Here is a tiny trained network, its code and every weight. The questions are about switching its units off for an input and a target symbol, where a switched-off unit gives its printed mean instead of its output.

import numpy as np


def w(rows, s, z=0):
    codes = np.array(rows[::2]) - 128.0
    scale = np.full(codes.shape[1], s)
    scale[-1] = z or s
    return codes * scale


def f(y):
    return np.maximum(y, 0)


def softmax(a):
    e = np.exp(a - a.max(-1, keepdims=True))
    return e / e.sum(-1, keepdims=True)


def log_softmax(a):
    a = a - a.max(-1, keepdims=True)
    return a - np.log(np.exp(a).sum(-1, keepdims=True))


def net(x, mask):
    ids = ['αβγδεηθμξφψ'.index(c) for c in x.split()]
    T = len(ids)
    res = E[ids] + P[:T]
    r = res
    for j in range(2):
        rows = slice(4 * j, 4 * j + 4)
        q, k, v = (r @ M[0][rows].T for M in (Q, K, V))
        z = softmax(np.where(np.tri(T) > 0, q @ k.T / 4**0.5, -1e9)) @ v
        o = O[0][rows]
        res = res + np.where(mask[j], z, o[:, -1]) @ o[:, :-1]
    y = f(res @ A[0][:, :-1].T + A[0][:, -1])
    res = res + np.where(mask[2:14], y, B[0][:, -1]) @ B[0][:, :-1]
    return log_softmax(res[-1] @ U[:, :-1].T + U[:, -1])


Q, K, V, O, A, B = {}, {}, {}, {}, {}, {}
E = w([
[129,105,111],'α',
[113,88,100],'β',
[146,75,117],'γ',
[118,74,110],'δ',
[105,77,86],'ε',
[122,81,94],'η',
[167,25,225],'θ',
[76,181,50],'μ',
[207,72,93],'ξ',
[193,38,160],'φ',
[1,135,152],'ψ',
],0.0076)
P = w([
[54,113,35],'0',
[154,2,152],'1',
[142,6,129],'2',
[135,46,121],'3',
[119,39,105],'4',
[114,27,103],'5',
[117,46,102],'6',
[86,86,70],'7',
[100,61,86],'8',
[135,6,112],'9',
],0.0048)
Q[0] = w([
[169,245,214],'H0',
[125,229,171],'H0',
[171,253,97],'H0',
[98,10,53],'H0',
[155,232,88],'H1',
[175,186,137],'H1',
[169,163,38],'H1',
[159,223,114],'H1',
],0.0065)
K[0] = w([
[222,7,149],'H0',
[227,30,143],'H0',
[254,19,236],'H0',
[26,242,92],'H0',
[167,76,212],'H1',
[177,80,165],'H1',
[49,94,190],'H1',
[170,34,200],'H1',
],0.0067)
V[0] = w([
[20,178,178],'H0',
[26,100,240],'H0',
[13,204,26],'H0',
[233,47,246],'H0',
[71,69,253],'H1',
[40,92,230],'H1',
[227,136,53],'H1',
[55,104,232],'H1',
],0.0067)
O[0] = w([
[17,234,224,137],'H0',
[31,103,236,198],'H0',
[47,254,90,251],'H0',
[175,9,214,11],'H0',
[19,43,238,195],'H1',
[22,91,237,188],'H1',
[249,106,20,98],'H1',
[28,71,238,150],'H1',
],0.0063,0.002)
A[0] = w([
[45,162,168,15],'N0',
[115,116,4,36],'N1',
[33,203,177,236],'N2',
[150,29,170,118],'N3',
[192,6,161,119],'N4',
[104,158,59,234],'N5',
[62,108,113,3],'N6',
[243,87,38,75],'N7',
[21,187,191,205],'N8',
[184,170,168,241],'N9',
[236,122,15,170],'N10',
[246,57,2,169],'N11',
],0.0052,0.004)
B[0] = w([
[159,1,79,160],'N0',
[151,21,64,146],'N1',
[190,175,185,253],'N2',
[76,91,176,186],'N3',
[42,20,111,195],'N4',
[138,217,123,209],'N5',
[219,79,39,136],'N6',
[238,51,107,160],'N7',
[194,160,178,250],'N8',
[165,227,55,160],'N9',
[240,110,70,189],'N10',
[197,21,93,210],'N11',
],0.0061,0.0055)
U = w([
[178,139,129,105],'α',
[146,147,104,59],'β',
[182,103,122,46],'γ',
[104,118,98,126],'δ',
[122,140,82,86],'ε',
[138,121,79,152],'η',
[23,40,152,145],'θ',
[179,242,86,180],'μ',
[249,88,139,33],'ξ',
[134,49,113,128],'φ',
[54,241,253,253],'ψ',
],0.0054,0.004)

Each question gives the input, a string of symbols that net reads in full, and the target symbol t.
The units are the heads (4 rows each of Q, K, V and O) and the neurons (one row each of A and B). Each row of codes is followed by its name. A weight is (code - 128) times the scale printed after its matrix; where a second scale follows, it is the last column's (O, A, B and U).
mask holds one flag per unit, heads first, then neurons. A switched-off unit (its flag False) gives its mean, the last column of its rows in O or B, instead of its output. The means were averaged over made-up inputs and are rounded, as every weight is.
A unit's drop is (log p(t) with every unit on - log p(t) with that unit switched off) / (log p(t) with every unit on - log p(t) with every unit switched off).
The circuit of an input: a set's keep is (log p(t) with only the set's units on - log p(t) with every unit switched off) / (log p(t) with every unit on - log p(t) with every unit switched off). Starting from the 12 units with the biggest drops (on a tie, the unit counted first), units are removed one at a time, each time the one whose removal leaves the highest keep (on an exact tie, the one counted first), for as long as the keep stays at least 0.8.
circuit, biggest first: the units of the circuit, biggest drop first
top k neurons: the k neurons with the biggest drops, biggest first
which heads matter: for each layer, one digit per head in row order, 1 if its drop is at least 0.15 and else 0, layers parted by /
input ξ δ β ξ η, target ξ: circuit, biggest first -> [H0, H1, N11]
input θ α δ, target θ: top 2 neurons -> [N4, N3]
input ψ θ θ, target ψ: circuit, biggest first -> [H0, H1]
input ψ ψ η, target ψ: circuit, biggest first -> [H0, H1]
input θ γ δ θ, target θ: circuit, biggest first -> [H0, N4, H1, N3]
input μ μ γ δ, target μ: which heads matter -> 11
input μ ε δ ξ α θ, target μ: circuit, biggest first -> [H0, H1, N4]
input θ ε β ψ θ θ η ψ α γ, target ψ: top neuron -> [N11]
input ξ θ ξ, target ξ: circuit, biggest first -> [H0, H1, N7]
input μ δ ξ, target μ: which heads matter -> 10
input μ μ η, target μ: which heads matter -> 11
input ψ θ α μ θ μ ξ θ, target ψ: which heads matter -> 10
input ψ ξ η ε γ β θ δ, target ψ: which heads matter -> 10
input θ γ α, target θ: which heads matter -> 11
input θ α δ θ δ θ θ β, target θ: which heads matter -> 11
input θ ξ γ, target θ: circuit, biggest first -> [N4, H0, N3]
input μ β μ, target μ: circuit, biggest first -> [H0, H1, N5]
input ψ γ γ, target ψ: which heads matter -> 10
input ψ η β μ ξ φ β, target ψ: top 2 neurons -> [N11, N10]
input φ θ ψ θ β η ε ψ α, target ψ: which heads matter -> 01
input θ θ θ η, target θ: which heads matter -> 11
input ψ ψ θ β β α ε, target ψ: which heads matter -> 10
input ψ α ξ, target ψ: which heads matter -> 10
input β ψ δ, target ψ: which heads matter -> 11
input θ β α ε, target θ: top neuron -> [N4]
input ψ θ θ η δ η θ ψ η ψ, target ψ: which heads matter -> 10
input μ μ ξ ξ θ β, target μ: top 2 neurons -> [N5, N4]
input ξ θ θ, target ξ: top neuron -> [N7]
